Below are the code and all the weights of a small trained network. Each question names an input and a class and asks about switching units off, where a switched-off unit gives its printed mean instead of its output.

import numpy as np


def w(rows, s, z=0):
    codes = np.array(rows[::2]) - 128.0
    scale = np.full(codes.shape[1], s)
    scale[-1] = z or s
    return codes * scale


def norm(h):
    return h / np.sqrt((h * h).mean(-1, keepdims=True) + 1e-5)


def f(y):
    return y / 2 * (1 + np.tanh(0.7978845608 * (y + 0.044715 * y**3)))


def log_softmax(a):
    a = a - a.max(-1, keepdims=True)
    return a - np.log(np.exp(a).sum(-1, keepdims=True))


def net(x, mask):
    res = np.array(x, float).reshape(1, 2) / 4 @ E
    u = 0
    for l in range(3):
        y = f(norm(res) @ A[l][:, :-1].T + A[l][:, -1])
        res = res + np.where(mask[u : u + 7], y, B[l][:, -1]) @ B[l][:, :-1]
        u += 7
    return log_softmax(norm(res)[-1] @ U[:, :-1].T + U[:, -1])


A, B = {}, {}
E = w([
[183,121,251,152,85,86],'x0',
[190,157,97,112,160,120],'x1',
],0.002)
A[0] = w([
[254,143,142,71,148,55,143],'0.n1',
[195,186,121,156,200,150,3],'0.n2',
[59,130,125,146,152,149,148],'0.n3',
[150,96,213,143,25,50,160],'0.n4',
[189,163,79,110,212,92,139],'0.n5',
[79,83,112,142,108,195,195],'0.n6',
[157,180,99,137,145,177,181],'0.n7',
],0.0044,0.0017)
B[0] = w([
[40,132,119,134,16,78,212],'0.n1',
[149,218,86,153,81,76,143],'0.n2',
[108,108,67,94,49,212,151],'0.n3',
[227,76,226,200,187,199,253],'0.n4',
[211,221,94,4,145,96,206],'0.n5',
[58,62,158,19,106,108,170],'0.n6',
[204,204,205,143,116,139,170],'0.n7',
],0.0032,0.0035)
A[1] = w([
[193,176,93,106,239,130,122],'1.n1',
[145,211,106,130,130,7,104],'1.n2',
[104,142,202,134,42,91,148],'1.n3',
[32,47,99,191,35,183,102],'1.n4',
[119,197,58,81,147,112,76],'1.n5',
[8,157,62,180,171,135,252],'1.n6',
[146,189,75,66,254,171,94],'1.n7',
],0.004,0.0022)
B[1] = w([
[28,12,163,151,88,107,208],'1.n1',
[201,128,35,108,33,116,216],'1.n2',
[121,125,110,53,213,82,198],'1.n3',
[87,177,53,155,11,182,178],'1.n4',
[187,13,176,221,147,125,237],'1.n5',
[255,128,151,163,89,123,184],'1.n6',
[21,31,240,181,190,77,250],'1.n7',
],0.0035,0.0017)
A[2] = w([
[167,199,237,210,121,62,135],'2.n1',
[90,4,117,137,227,55,114],'2.n2',
[95,55,157,172,184,178,4],'2.n3',
[115,205,244,170,189,188,61],'2.n4',
[17,190,52,204,60,220,65],'2.n5',
[225,159,230,237,208,150,41],'2.n6',
[60,150,88,221,4,202,143],'2.n7',
],0.0045,0.0027)
B[2] = w([
[170,12,207,222,184,193,240],'2.n1',
[26,120,228,79,177,57,247],'2.n2',
[176,173,112,55,188,3,168],'2.n3',
[248,173,139,186,222,182,180],'2.n4',
[66,55,134,233,25,168,160],'2.n5',
[226,48,216,224,63,175,253],'2.n6',
[77,62,76,237,50,135,179],'2.n7',
],0.0042,0.003)
U = w([
[65,241,58,26,228,251,2],'0',
[251,223,29,28,83,4,213],'1',
[236,44,231,237,167,204,254],'2',
[41,42,47,237,17,223,241],'3',
[40,88,189,28,233,11,254],'4',
[96,214,28,128,228,221,2],'5',
[95,235,5,127,204,184,2],'6',
],0.0044,0.0034)

Each question gives the input, the list of numbers given to net, and the class t.
The units are the neurons (one row each of A and B). Each row of codes is followed by its name. A weight is (code - 128) times the scale printed after its matrix; where a second scale follows, it is the last column's (A, B and U).
mask holds one flag per neuron, layer by layer. A switched-off neuron (its flag False) gives its mean, the last column of its row in B, instead of its output. The means were averaged over made-up inputs and are rounded, as every weight is.
A unit's drop is (log p(t) with every unit on - log p(t) with that unit switched off) / (log p(t) with every unit on - log p(t) with every unit switched off).
k most important neurons: the k neurons with the biggest drops, biggest first
k most important neurons of layer l: the k neurons of layer l with the biggest drops, biggest first
drop when u is switched off: that unit's drop, to one decimal
input [-2,8], class 1: 2 most important neurons -> (0.n4; 1.n2)
input [1,3], class 1: most important neuron of layer 0 -> (0.n1)
input [-3,8], class 1: 4 most important neurons -> (0.n4; 1.n2; 0.n2; 0.n5)
input [0,-2], class 3: 2 most important neurons -> (0.n5; 1.n4)
input [3,5], class 1: 2 most important neurons -> (0.n1; 1.n2)
input [-6,-1], class 4: 2 most important neurons -> (0.n1; 1.n7)
input [-2,5], class 1: 2 most important neurons of layer 0 -> (0.n4; 0.n2)
input [4,8], class 1: 2 most important neurons -> (0.n1; 1.n2)
input [-1,-2], class 3: 2 most important neurons -> (0.n5; 1.n4)
input [1,-7], class 3: 2 most important neurons of layer 1 -> (1.n4; 1.n7)
input [3,7], class 1: drop when 0.n3 is switched off -> 0.0
input [-6,0], class 4: drop when 0.n1 is switched off -> 1.2
input [0,0], class 0: drop when 0.n2 is switched off -> 0.2
input [2,7], class 1: most important neuron -> (0.n1)
